Here is a tiny trained network, its code and every weight. The questions are about switching its units off for an input and a target symbol, where a switched-off unit gives its printed mean instead of its output.

import numpy as np


def w(rows, s, z=0):
    codes = np.array(rows[::2]) - 128.0
    scale = np.full(codes.shape[1], s)
    scale[-1] = z or s
    return codes * scale


def f(y):
    return np.maximum(y, 0)


def softmax(a):
    e = np.exp(a - a.max(-1, keepdims=True))
    return e / e.sum(-1, keepdims=True)


def log_softmax(a):
    a = a - a.max(-1, keepdims=True)
    return a - np.log(np.exp(a).sum(-1, keepdims=True))


def net(x, mask):
    ids = ['ΞΦΨδλμσω'.index(c) for c in x.split()]
    T = len(ids)
    res = E[ids] + P[:T]
    u = 0
    for l in range(2):
        r = res
        for j in range(2):
            rows = slice(3 * j, 3 * j + 3)
            q, k, v = (r @ M[l][rows].T for M in (Q, K, V))
            z = softmax(np.where(np.tri(T) > 0, q @ k.T / 3**0.5, -1e9)) @ v
            o = O[l][rows]
            res = res + np.where(mask[u + j], z, o[:, -1]) @ o[:, :-1]
        u += 2
        y = f(res @ A[l][:, :-1].T + A[l][:, -1])
        res = res + np.where(mask[u : u + 12], y, B[l][:, -1]) @ B[l][:, :-1]
        u += 12
    return log_softmax(res[-1] @ U[:, :-1].T + U[:, -1])


Q, K, V, O, A, B = {}, {}, {}, {}, {}, {}
E = w([
[37,96,156,209,167,91,42],'Ξ',
[136,166,67,92,248,168,131],'Φ',
[122,127,198,141,128,151,112],'Ψ',
[54,99,61,168,80,179,105],'δ',
[153,85,107,139,146,130,114],'λ',
[166,116,45,179,253,161,118],'μ',
[42,67,186,148,59,176,50],'σ',
[165,150,129,194,197,152,182],'ω',
],0.019)
P = w([
[133,100,163,54,173,20,185],'0',
[128,81,180,63,143,83,185],'1',
[125,62,192,71,122,121,206],'2',
[126,62,194,96,100,180,197],'3',
[145,74,188,123,102,216,186],'4',
[163,83,175,151,90,254,170],'5',
],0.0073)
Q[0] = w([
[101,177,111,155,78,116,149],'L0H0',
[123,2,150,120,183,159,125],'L0H0',
[213,160,89,152,108,104,46],'L0H0',
[116,46,143,172,177,218,134],'L0H1',
[105,122,119,213,155,217,107],'L0H1',
[67,45,118,113,141,145,118],'L0H1',
],0.027)
K[0] = w([
[155,120,149,99,200,128,80],'L0H0',
[169,172,68,188,42,248,184],'L0H0',
[30,236,87,43,124,35,96],'L0H0',
[141,157,52,228,25,200,181],'L0H1',
[41,137,97,211,68,108,196],'L0H1',
[112,87,39,190,91,207,83],'L0H1',
],0.018)
V[0] = w([
[116,103,115,150,156,151,140],'L0H0',
[131,95,131,8,169,159,98],'L0H0',
[147,135,90,123,101,109,83],'L0H0',
[88,154,143,136,188,123,93],'L0H1',
[156,97,176,135,153,167,105],'L0H1',
[86,154,128,100,163,113,101],'L0H1',
],0.015)
O[0] = w([
[104,94,124,173,124,105,128,255],'L0H0',
[188,166,104,182,152,102,1,130],'L0H0',
[142,105,107,79,175,144,87,4],'L0H0',
[113,195,95,139,78,144,191,156],'L0H1',
[168,185,137,194,146,82,147,217],'L0H1',
[110,183,106,104,100,135,170,113],'L0H1',
],0.0078,0.0055)
A[0] = w([
[136,153,93,60,149,211,146,105],'L0N0',
[194,156,212,57,86,93,125,95],'L0N1',
[122,169,99,95,161,182,136,95],'L0N2',
[161,136,178,90,116,143,132,97],'L0N3',
[137,132,115,170,111,161,131,25],'L0N4',
[190,126,117,158,117,181,116,58],'L0N5',
[187,98,110,72,150,170,134,41],'L0N6',
[131,149,185,1,148,214,65,9],'L0N7',
[202,178,183,80,160,174,90,3],'L0N8',
[89,132,113,29,84,164,108,28],'L0N9',
[216,123,167,132,74,137,142,81],'L0N10',
[158,147,90,136,121,112,188,25],'L0N11',
],0.0097,0.0028)
B[0] = w([
[166,101,141,230,71,44,96,216],'L0N0',
[171,133,94,154,125,55,137,200],'L0N1',
[160,113,162,168,91,134,103,220],'L0N2',
[172,121,72,116,152,113,118,174],'L0N3',
[126,129,153,122,145,194,139,243],'L0N4',
[88,136,142,148,112,164,105,218],'L0N5',
[104,81,159,200,29,79,123,186],'L0N6',
[149,120,204,97,13,199,164,217],'L0N7',
[97,114,104,90,43,91,179,174],'L0N8',
[152,212,55,180,139,1,130,221],'L0N9',
[132,107,48,173,147,113,72,249],'L0N10',
[62,48,202,78,112,179,98,254],'L0N11',
],0.0086,0.0019)
Q[1] = w([
[112,96,75,4,112,137,158],'L1H0',
[117,173,128,144,158,130,221],'L1H0',
[170,209,140,97,227,63,54],'L1H0',
[50,141,20,32,112,184,94],'L1H1',
[85,160,167,81,148,75,214],'L1H1',
[82,72,162,211,120,67,122],'L1H1',
],0.017)
K[1] = w([
[100,202,100,98,155,57,153],'L1H0',
[173,130,150,126,116,84,183],'L1H0',
[195,141,120,8,39,127,87],'L1H0',
[70,210,46,70,122,79,109],'L1H1',
[151,81,155,51,92,79,134],'L1H1',
[74,35,118,167,206,184,111],'L1H1',
],0.019)
V[1] = w([
[118,91,7,127,113,107,79],'L1H0',
[239,77,89,104,181,131,186],'L1H0',
[132,94,97,100,62,107,154],'L1H0',
[183,41,144,134,134,132,80],'L1H1',
[220,155,207,100,105,31,131],'L1H1',
[82,146,123,117,102,89,114],'L1H1',
],0.011)
O[1] = w([
[62,198,86,107,229,181,101,78],'L1H0',
[5,173,52,171,70,108,159,23],'L1H0',
[111,126,133,159,193,143,151,87],'L1H0',
[138,107,41,90,111,113,87,185],'L1H1',
[99,46,114,170,89,255,121,2],'L1H1',
[184,124,167,129,110,137,99,105],'L1H1',
],0.0075,0.0088)
A[1] = w([
[168,227,108,142,143,190,77,9],'L1N0',
[77,168,100,133,109,155,138,173],'L1N1',
[72,122,191,137,143,151,104,131],'L1N2',
[111,32,126,115,178,128,138,199],'L1N3',
[111,127,137,97,160,198,169,30],'L1N4',
[122,125,53,93,86,139,110,226],'L1N5',
[147,253,146,142,113,120,132,118],'L1N6',
[148,80,82,164,129,127,129,138],'L1N7',
[103,133,112,151,103,159,161,3],'L1N8',
[154,163,134,204,122,231,148,107],'L1N9',
[124,85,163,92,130,172,172,81],'L1N10',
[124,73,158,139,97,163,111,113],'L1N11',
],0.012,0.0035)
B[1] = w([
[117,31,194,98,31,48,83,164],'L1N0',
[151,139,150,108,88,107,118,173],'L1N1',
[188,111,172,113,132,130,126,190],'L1N2',
[136,163,57,77,37,163,158,236],'L1N3',
[152,24,116,105,108,113,70,136],'L1N4',
[54,179,174,140,136,139,90,172],'L1N5',
[113,89,98,128,222,182,125,195],'L1N6',
[89,154,217,102,128,101,129,199],'L1N7',
[155,126,120,84,160,124,108,156],'L1N8',
[194,133,64,193,206,255,171,166],'L1N9',
[113,119,137,170,130,87,60,179],'L1N10',
[145,157,96,126,183,95,182,254],'L1N11',
],0.013,0.0087)
U = w([
[164,170,149,163,162,91,142,135],'Ξ',
[135,196,181,148,130,89,100,221],'Φ',
[139,152,106,121,231,2,126,126],'Ψ',
[130,108,171,140,135,49,189,156],'δ',
[144,95,156,148,146,84,113,45],'λ',
[129,138,233,93,182,105,162,4],'μ',
[229,218,159,110,146,47,96,184],'σ',
[144,136,150,100,165,80,142,103],'ω',
],0.0068,0.0027)

Each question gives the input, a string of symbols that net reads in full, and the target symbol t.
The units are the heads (3 rows each of Q, K, V and O) and the neurons (one row each of A and B). Each row of codes is followed by its name. A weight is (code - 128) times the scale printed after its matrix; where a second scale follows, it is the last column's (O, A, B and U).
mask holds one flag per unit, layer by layer, with each layer's heads first. A switched-off unit (its flag False) gives its mean, the last column of its rows in O or B, instead of its output. The means were averaged over made-up inputs and are rounded, as every weight is.
A unit's drop is (log p(t) with every unit on - log p(t) with that unit switched off) / (log p(t) with every unit on - log p(t) with every unit switched off).
The circuit of an input: a set's keep is (log p(t) with only the set's units on - log p(t) with every unit switched off) / (log p(t) with every unit on - log p(t) with every unit switched off). Starting from the 12 units with the biggest drops (on a tie, the unit counted first), units are removed one at a time, each time the one whose removal leaves the highest keep (on an exact tie, the one counted first), for as long as the keep stays at least 0.8.
circuit, biggest first: the units of the circuit, biggest drop first
most important unit: the unit with the biggest drop
top k neurons: the k neurons with the biggest drops, biggest first
k most important neurons of layer l: the k neurons of layer l with the biggest drops, biggest first
input Φ σ σ μ Φ λ, target Ψ: circuit, biggest first : L1H1, L1H0
input Ξ Ψ Ξ, target Ξ: circuit, biggest first : L0H1, L1H1, L1N9
input δ Ξ ω σ Φ, target δ: most important unit : L0H0
input μ σ μ δ Ψ, target Φ: 2 most important neurons of layer 1 : L1N5, L1N6
input λ σ ω ω Φ, target δ: circuit, biggest first : L1H0, L0H0
input ω λ σ ω σ Ξ, target δ: circuit, biggest first : L0H0, L0N11, L1H0, L0H1
input ω λ μ Ψ, target Ψ: 2 most important neurons of layer 1 : L1N6, L1N3
input λ λ ω Ξ σ, target δ: circuit, biggest first : L0H0, L0H1, L1H0
input Φ σ λ δ λ μ, target Φ: top 4 neurons : L1N5, L1N11, L1N7, L0N0
input σ Ξ Φ Ψ Ξ Φ, target Ξ: circuit, biggest first : L0H1, L1N9, L1H1
input σ δ λ, target ω: top 2 neurons : L1N3, L0N9
input ω σ σ μ, target σ: circuit, biggest first : L1H0, L1N3
input Φ μ σ σ δ, target Φ: top 4 neurons : L1N5, L1N11, L1N1, L1N6
input λ μ Ψ, target Ψ: most important unit : L1N6
input Ξ ω Ξ, target δ: circuit, biggest first : L1H0, L0H0, L0H1
input λ Ξ Ξ, target Φ: top 3 neurons : L1N5, L1N1, L1N11
input σ Ψ Ψ Ξ, target Ξ: circuit, biggest first : L0H1, L1H1, L1N9, L0H0
input σ Φ λ Ξ Ψ, target Φ: 3 most important neurons of layer 0 : L0N1, L0N10, L0N3
input δ σ Φ Ψ, target λ: top 4 neurons : L0N7, L1N4, L1N0, L0N9
input δ λ μ Ψ Φ, target Φ: most important neuron of layer 1 : L1N5
input Φ δ σ Ξ, target σ: top 3 neurons : L1N3, L1N6, L1N2
input δ μ Ξ σ μ, target Φ: 3 most important neurons of layer 1 : L1N5, L1N7, L1N11
input Ξ λ Φ, target Φ: top 2 neurons : L1N5, L0N8
input Ξ μ Φ Ξ, target Ψ: top 2 neurons : L1N6, L0N11
